Below are the code and all the weights of a small trained network. Each question names an input and a class and asks about switching units off, where a switched-off unit gives its printed mean instead of its output.

import numpy as np


def w(rows, s, z=0):
    codes = np.array(rows[::2]) - 128.0
    scale = np.full(codes.shape[1], s)
    scale[-1] = z or s
    return codes * scale


def norm(h):
    return h / np.sqrt((h * h).mean(-1, keepdims=True) + 1e-5)


def f(y):
    return y / 2 * (1 + np.tanh(0.7978845608 * (y + 0.044715 * y**3)))


def log_softmax(a):
    a = a - a.max(-1, keepdims=True)
    return a - np.log(np.exp(a).sum(-1, keepdims=True))


def net(x, mask):
    res = np.array(x, float).reshape(1, 3) / 4 @ E
    u = 0
    for l in range(4):
        y = f(norm(res) @ A[l][:, :-1].T + A[l][:, -1])
        res = res + np.where(mask[u : u + 7], y, B[l][:, -1]) @ B[l][:, :-1]
        u += 7
    return log_softmax(norm(res)[-1] @ U[:, :-1].T + U[:, -1])


A, B = {}, {}
E = w([
[3,82,59],'x0',
[206,58,77],'x1',
[144,189,77],'x2',
],0.0056)
A[0] = w([
[99,112,95,69],'0.n1',
[131,151,123,101],'0.n2',
[159,99,235,117],'0.n3',
[254,154,167,108],'0.n4',
[94,89,162,28],'0.n5',
[104,67,83,12],'0.n6',
[143,122,77,2],'0.n7',
],0.02,0.0039)
B[0] = w([
[101,59,78,151],'0.n1',
[103,134,135,128],'0.n2',
[246,101,13,200],'0.n3',
[90,172,29,247],'0.n4',
[147,151,123,146],'0.n5',
[143,22,63,172],'0.n6',
[159,145,215,133],'0.n7',
],0.012,0.011)
A[1] = w([
[54,13,254,98],'1.n1',
[119,133,128,149],'1.n2',
[190,36,66,121],'1.n3',
[44,192,107,149],'1.n4',
[164,121,162,9],'1.n5',
[218,70,96,91],'1.n6',
[129,114,190,4],'1.n7',
],0.0086,0.0032)
B[1] = w([
[76,152,31,150],'1.n1',
[119,114,156,134],'1.n2',
[86,157,203,254],'1.n3',
[145,134,218,182],'1.n4',
[217,173,3,100],'1.n5',
[120,143,207,191],'1.n6',
[160,112,67,102],'1.n7',
],0.006,0.0057)
A[2] = w([
[136,111,142,32],'2.n1',
[110,213,62,108],'2.n2',
[41,60,113,3],'2.n3',
[157,212,143,62],'2.n4',
[250,96,74,136],'2.n5',
[132,129,135,42],'2.n6',
[143,181,127,51],'2.n7',
],0.011,0.0064)
B[2] = w([
[120,101,59,100],'2.n1',
[96,254,183,223],'2.n2',
[72,141,132,171],'2.n3',
[71,137,120,130],'2.n4',
[217,127,189,255],'2.n5',
[198,94,72,99],'2.n6',
[50,112,92,115],'2.n7',
],0.0081,0.0056)
A[3] = w([
[124,145,201,108],'3.n1',
[169,185,27,154],'3.n2',
[8,124,185,62],'3.n3',
[83,236,167,181],'3.n4',
[145,69,144,158],'3.n5',
[140,129,140,43],'3.n6',
[169,67,139,254],'3.n7',
],0.015,0.0028)
B[3] = w([
[206,90,141,134],'3.n1',
[27,73,177,254],'3.n2',
[254,154,55,207],'3.n3',
[164,123,219,218],'3.n4',
[109,161,176,158],'3.n5',
[148,123,112,115],'3.n6',
[124,150,196,180],'3.n7',
],0.0099,0.0088)
U = w([
[61,234,160,151],'0',
[80,123,149,1],'1',
[112,90,225,89],'2',
[151,146,7,172],'3',
[92,17,111,154],'4',
[242,131,169,168],'5',
],0.021,0.014)

Each question gives the input, the list of numbers given to net, and the class t.
The units are the neurons (one row each of A and B). Each row of codes is followed by its name. A weight is (code - 128) times the scale printed after its matrix; where a second scale follows, it is the last column's (A, B and U).
mask holds one flag per neuron, layer by layer. A switched-off neuron (its flag False) gives its mean, the last column of its row in B, instead of its output. The means were averaged over made-up inputs and are rounded, as every weight is.
A unit's drop is (log p(t) with every unit on - log p(t) with that unit switched off) / (log p(t) with every unit on - log p(t) with every unit switched off).
The circuit of an input: a set's keep is (log p(t) with only the set's units on - log p(t) with every unit switched off) / (log p(t) with every unit on - log p(t) with every unit switched off). Starting from the 12 units with the biggest drops (on a tie, the unit counted first), units are removed one at a time, each time the one whose removal leaves the highest keep (on an exact tie, the one counted first), for as long as the keep stays at least 0.8.
circuit, biggest first: the units of the circuit, biggest drop first
top k neurons: the k neurons with the biggest drops, biggest first
top k neurons in layer l: the k neurons of layer l with the biggest drops, biggest first
drop of u: that unit's drop, to one decimal
input [-5,7,-1], class 3: circuit, biggest first -> (0.n4)
input [2,5,6], class 5: top 2 neurons in layer 3 -> (3.n2, 3.n1)
input [-1,-5,6], class 5: top 2 neurons in layer 0 -> (0.n4, 0.n3)
input [0,7,0], class 2: circuit, biggest first -> (0.n7, 3.n2)
input [4,-8,8], class 5: circuit, biggest first -> (0.n4, 0.n3, 3.n3)
input [8,-3,-7], class 3: circuit, biggest first -> (0.n3, 3.n3)
input [3,1,-3], class 4: circuit, biggest first -> (0.n6, 0.n3)
input [7,3,-1], class 4: top 2 neurons in layer 0 -> (0.n6, 0.n4)
input [2,4,-7], class 5: top 3 neurons -> (0.n4, 3.n2, 2.n5)
input [-3,3,-8], class 3: top 2 neurons -> (0.n3, 0.n4)
input [3,0,1], class 4: top 2 neurons -> (0.n6, 2.n2)
input [2,6,3], class 2: top 3 neurons -> (0.n3, 0.n6, 3.n3)
input [-4,2,-1], class 3: top 2 neurons -> (0.n4, 0.n3)
input [-5,-6,0], class 0: circuit, biggest first -> (3.n3)
input [5,5,6], class 4: top 2 neurons -> (0.n6, 0.n1)
input [1,-4,5], class 5: top 2 neurons -> (0.n4, 0.n3)
input [2,7,5], class 2: top 2 neurons -> (0.n3, 3.n3)
input [5,2,6], class 4: top 4 neurons in layer 0 -> (0.n6, 0.n1, 0.n3, 0.n4)
input [-6,5,-3], class 3: top 2 neurons -> (0.n4, 0.n3)
input [-6,-7,-5], class 3: circuit, biggest first -> (0.n3)
input [8,2,2], class 4: top 2 neurons -> (0.n6, 0.n4)
input [5,6,-2], class 4: top 3 neurons in layer 0 -> (0.n6, 0.n3, 0.n1)
input [-4,1,-5], class 3: drop of 0.n3 -> 0.8
input [2,1,-1], class 4: drop of 0.n6 -> 0.9
input [0,-4,-7], class 5: drop of 2.n6 -> 0.0
input [-3,-2,-5], class 3: drop of 0.n4 -> 0.2
input [-4,6,6], class 0: top neuron -> (0.n4)
input [-6,2,-4], class 3: top 2 neurons in layer 0 -> (0.n4, 0.n3)
